[[ 23 -45  40 -14  29]
 [ -7 -36  30 -14  41]
 [ 26 -33  30  -4  36]]
->
[[ -7 -36  30]
 [ 26 -33  30]]

[[  0 -20 -50]
 [ -1  11   0]
 [ 40  -4  -8]]
->
[[-1 11  0]
 [40 -4 -8]]

[[-16  -6  26   7]
 [-10   0  10  -4]
 [ 31  -2 -38  31]
 [ -3   6  -5  17]
 [ -6   4   8  11]]
->
[[-10   0  10]
 [ 31  -2 -38]]

[[  5  13  20  48]
 [  5 -19 -15  12]
 [  0  -1 -17 -23]
 [-35  -2   9   3]
 [  9  -9  26   9]]
->
[[  5 -19 -15]
 [  0  -1 -17]]

[[ 24 -28 -24  41]
 [ -3  36  12 -38]
 [  2  19  49 -46]]
->
[[-3 36 12]
 [ 2 19 49]]

[[-40 -31  38]
 [ 18  13   1]
 [-17 -21   0]
 [-10   8 -23]
 [ 38  16 -13]]
->
[[ 18  13   1]
 [-17 -21   0]]

[[ 33  33   7 -49  44]
 [-28  26 -33  34   2]
 [-26 -29   2 -17 -44]]
->
[[-28  26 -33]
 [-26 -29   2]]

[[-24 -24  30]
 [-14 -43   9]
 [-36 -20   4]]
->
[[-14 -43   9]
 [-36 -20   4]]
---
[[ -9  -6 -20  12  -9  17   6]
 [ 19  -2  -9  -1  -4 -45 -11]
 [  6   1  13   2  -9 -12   7]
 [ 20   0   3  32  15   6  13]
 [ 22  -4  -3   1 -20  -8 -18]]
->
[[ -6 -20  12  -9  17   6  -9]
 [ -2  -9  -1  -4 -45 -11  19]
 [  1  13   2  -9 -12   7   6]
 [  0   3  32  15   6  13  20]
 [ -4  -3   1 -20  -8 -18  22]]

[[-28 -13 -16  32  -4   0]
 [ 24  22   5 -25   3  -5]
 [-18 -14   8  18 -18  18]
 [ 28  12  17 -37   1   2]
 [  9 -10 -33  -2 -18 -22]
 [ 13 -35  19  17 -20   2]
 [-10  39 -24 -14  18   7]
 [-18  29  -2 -11  23   3]
 [ 21   0 -21  -6  24 -16]
 [ 13   0  -5   7  24  -5]
 [-14  -1  11   1 -27  11]]
->
[[-13 -16  32  -4   0 -28]
 [ 22   5 -25   3  -5  24]
 [-14   8  18 -18  18 -18]
 [ 12  17 -37   1   2  28]
 [-10 -33  -2 -18 -22   9]
 [-35  19  17 -20   2  13]
 [ 39 -24 -14  18   7 -10]
 [ 29  -2 -11  23   3 -18]
 [  0 -21  -6  24 -16  21]
 [  0  -5   7  24  -5  13]
 [ -1  11   1 -27  11 -14]]

[[ -8 -28 -31 -24 -28  -9 -32 -12 -31]
 [ 22  18  16  51  44  23  28  23  26]]
->
[[-28 -31 -24 -28  -9 -32 -12 -31  -8]
 [ 18  16  51  44  23  28  23  26  22]]

[[ 14  -6  29  -4 -24  -5 -46 -44  16  30  43  -1 -38]
 [ 19  -2  25  -2 -11   1 -37 -34  19  24  39   6 -47]]
->
[[ -6  29  -4 -24  -5 -46 -44  16  30  43  -1 -38  14]
 [ -2  25  -2 -11   1 -37 -34  19  24  39   6 -47  19]]

[[ 10  10 -11  18  24   4 -18   3  -6 -18 -19  -7]
 [ 30  24  12  36  41  20   4  21  13   1   4  14]]
->
[[ 10 -11  18  24   4 -18   3  -6 -18 -19  -7  10]
 [ 24  12  36  41  20   4  21  13   1   4  14  30]]

[[-10  25 -17  10 -15 -31  10  11  18  38  -5   6]
 [-19  25  -3  19 -15 -31   4 -15  -6  38  -5   6]
 [-10  25  -3  19 -15 -23   7   2  -6  22  -5   6]
 [-23  25   2  27 -15 -31   4 -15  16  38 -12   6]
 [ -5  25   3  19  13 -31   4 -15  -6  38  -5  29]
 [  2  16 -37  19  16  24   4 -15  -6 -31  -5   6]]
->
[[ 25 -17  10 -15 -31  10  11  18  38  -5   6 -10]
 [ 25  -3  19 -15 -31   4 -15  -6  38  -5   6 -19]
 [ 25  -3  19 -15 -23   7   2  -6  22  -5   6 -10]
 [ 25   2  27 -15 -31   4 -15  16  38 -12   6 -23]
 [ 25   3  19  13 -31   4 -15  -6  38  -5  29  -5]
 [ 16 -37  19  16  24   4 -15  -6 -31  -5   6   2]]

[[ 35  19]
 [-39  30]]
->
[[ 19  35]
 [ 30 -39]]

[[ 1  2]
 [36 -7]
 [46 -2]]
->
[[ 2  1]
 [-7 36]
 [-2 46]]
